Below is a small trained network, with its code and all its weights. Each question gives an input and a target symbol and asks what happens when units are switched off, that is, made to give their printed mean instead of their output.

import numpy as np


def w(rows, s, z=0):
    codes = np.array(rows[::2]) - 128.0
    scale = np.full(codes.shape[1], s)
    scale[-1] = z or s
    return codes * scale


def f(y):
    return np.maximum(y, 0)


def softmax(a):
    e = np.exp(a - a.max(-1, keepdims=True))
    return e / e.sum(-1, keepdims=True)


def log_softmax(a):
    a = a - a.max(-1, keepdims=True)
    return a - np.log(np.exp(a).sum(-1, keepdims=True))


def net(x, mask):
    ids = ['βγδεηθλμξστφψ'.index(c) for c in x.split()]
    T = len(ids)
    res = E[ids] + P[:T]
    r = res
    for j in range(3):
        rows = slice(2 * j, 2 * j + 2)
        q, k, v = (r @ M[0][rows].T for M in (Q, K, V))
        z = softmax(np.where(np.tri(T) > 0, q @ k.T / 2**0.5, -1e9)) @ v
        o = O[0][rows]
        res = res + np.where(mask[j], z, o[:, -1]) @ o[:, :-1]
    y = f(res @ A[0][:, :-1].T + A[0][:, -1])
    res = res + np.where(mask[3:7], y, B[0][:, -1]) @ B[0][:, :-1]
    return log_softmax(res[-1] @ U[:, :-1].T + U[:, -1])


Q, K, V, O, A, B = {}, {}, {}, {}, {}, {}
E = w([
[162,106,95,117,105],'β',
[44,120,193,205,134],'γ',
[128,153,102,167,92],'δ',
[124,96,91,166,36],'ε',
[153,169,110,105,154],'η',
[147,93,89,71,107],'θ',
[131,121,121,115,97],'λ',
[89,198,188,140,181],'μ',
[75,6,152,30,177],'ξ',
[118,144,138,120,101],'σ',
[115,69,116,92,80],'τ',
[148,97,108,39,137],'φ',
[133,124,145,126,106],'ψ',
],0.018)
P = w([
[80,124,150,74,33],'0',
[128,127,78,127,157],'1',
[194,138,151,62,126],'2',
[163,65,155,191,98],'3',
[116,151,83,185,153],'4',
[201,135,172,57,133],'5',
[6,125,160,38,58],'6',
[105,154,86,190,162],'7',
[198,133,182,54,141],'8',
[187,37,182,241,111],'9',
[100,165,102,210,164],'10',
[199,143,198,59,140],'11',
[36,75,169,34,85],'12',
],0.016)
Q[0] = w([
[97,110,123,177,143],'head 1',
[157,82,195,117,95],'head 1',
[86,174,85,148,162],'head 2',
[3,199,103,30,86],'head 2',
[97,96,220,125,159],'head 3',
[57,60,42,176,146],'head 3',
],0.014)
K[0] = w([
[96,181,146,169,107],'head 1',
[89,132,207,87,95],'head 1',
[117,148,92,166,157],'head 2',
[221,50,133,208,204],'head 2',
[179,81,191,97,57],'head 3',
[185,130,8,112,9],'head 3',
],0.012)
V[0] = w([
[124,14,1,117,156],'head 1',
[101,136,127,235,221],'head 1',
[241,188,185,47,212],'head 2',
[152,237,40,195,134],'head 2',
[202,142,66,80,29],'head 3',
[147,235,187,104,142],'head 3',
],0.012)
O[0] = w([
[209,206,91,195,86,151],'head 1',
[157,165,103,30,96,7],'head 1',
[183,176,254,142,221,114],'head 2',
[102,16,96,241,183,52],'head 2',
[17,232,153,140,215,173],'head 3',
[152,70,76,212,189,117],'head 3',
],0.0098,0.018)
A[0] = w([
[237,119,85,64,148,2],'neuron 1',
[255,162,127,115,195,77],'neuron 2',
[34,130,131,170,180,49],'neuron 3',
[77,34,191,175,78,126],'neuron 4',
],0.0084,0.0063)
B[0] = w([
[109,184,210,252,142,169],'neuron 1',
[102,69,1,82,104,255],'neuron 2',
[246,49,121,127,130,242],'neuron 3',
[238,133,103,127,181,204],'neuron 4',
],0.0095,0.0089)
U = w([
[95,130,139,231,115,188],'β',
[136,112,85,79,94,76],'γ',
[198,106,65,185,112,74],'δ',
[115,112,78,193,55,75],'ε',
[144,130,201,227,181,114],'η',
[84,136,153,198,89,195],'θ',
[140,154,121,181,89,138],'λ',
[170,133,122,58,180,66],'μ',
[222,180,115,86,69,3],'ξ',
[151,67,171,156,52,250],'σ',
[89,140,129,162,29,89],'τ',
[97,168,254,183,108,135],'φ',
[154,180,64,146,142,115],'ψ',
],0.0076,0.0073)

Each question gives the input, a string of symbols that net reads in full, and the target symbol t.
The units are the heads (2 rows each of Q, K, V and O) and the neurons (one row each of A and B). Each row of codes is followed by its name. A weight is (code - 128) times the scale printed after its matrix; where a second scale follows, it is the last column's (O, A, B and U).
mask holds one flag per unit, heads first, then neurons. A switched-off unit (its flag False) gives its mean, the last column of its rows in O or B, instead of its output. The means were averaged over made-up inputs and are rounded, as every weight is.
A unit's drop is (log p(t) with every unit on - log p(t) with that unit switched off) / (log p(t) with every unit on - log p(t) with every unit switched off).
The circuit of an input: a set's keep is (log p(t) with only the set's units on - log p(t) with every unit switched off) / (log p(t) with every unit on - log p(t) with every unit switched off). Starting from all 7 units, units are removed one at a time, each time the one whose removal leaves the highest keep (on an exact tie, the one counted first), for as long as the keep stays at least 0.8.
circuit, biggest first: the units of the circuit, biggest drop first
unit that matters most: the unit with the biggest drop
k most important neurons: the k neurons with the biggest drops, biggest first
which heads matter: for each layer, one digit per head in row order, 1 if its drop is at least 0.15 and else 0, layers parted by /
input σ ψ η τ η η τ μ τ, target δ: unit that matters most : head 3
input ψ ε τ γ φ φ, target σ: circuit, biggest first : (head 3; neuron 1)
input σ θ φ τ φ τ η, target τ: circuit, biggest first : (head 2; neuron 3)
input φ φ τ η φ τ, target φ: 2 most important neurons : (neuron 3; neuron 4)
input φ τ θ φ η δ λ φ σ φ β φ δ, target φ: circuit, biggest first : (head 2; neuron 2)
input φ γ ξ ε λ σ φ φ μ δ φ φ η, target δ: circuit, biggest first : (head 2; neuron 4; head 3)
input φ δ ε ε σ ψ ξ λ φ σ, target ξ: which heads matter : 010
input τ φ η θ, target τ: which heads matter : 011
input τ φ η, target ψ: which heads matter : 101
input μ σ δ φ, target μ: which heads matter : 100
input φ φ θ φ φ φ φ, target φ: which heads matter : 010
input φ θ ε φ σ θ φ σ δ φ, target φ: circuit, biggest first : (head 2; neuron 2; head 3)
input φ τ η φ μ σ τ σ φ η σ φ γ, target η: circuit, biggest first : (head 2; neuron 4)
input ξ σ η, target ξ: circuit, biggest first : (head 2)
input μ φ δ φ φ μ, target δ: which heads matter : 001
input ψ ξ τ φ γ δ σ φ σ δ ε ξ, target ξ: which heads matter : 011
input φ φ φ ξ, target φ: circuit, biggest first : (head 2; head 3)
input σ μ μ θ η λ, target δ: which heads matter : 001
input τ φ φ τ ψ φ θ δ, target ε: which heads matter : 110
input φ φ φ θ, target φ: circuit, biggest first : (head 2; neuron 2; head 3)
input φ η σ φ γ φ η ε φ φ ε δ, target σ: circuit, biggest first : (head 3)
input σ δ σ δ φ φ η δ γ φ σ φ τ, target φ: circuit, biggest first : (head 2; neuron 2)
input σ τ η μ σ σ δ μ δ λ, target δ: circuit, biggest first : (neuron 4; head 2)
input σ φ φ η ε, target τ: which heads matter : 111
input φ μ γ, target σ: which heads matter : 001
input φ σ γ σ η ξ σ φ φ, target ξ: circuit, biggest first : (head 2; head 3)
input ξ σ σ φ, target ξ: which heads matter : 010
input φ φ δ δ τ σ θ ε γ, target σ: which heads matter : 011
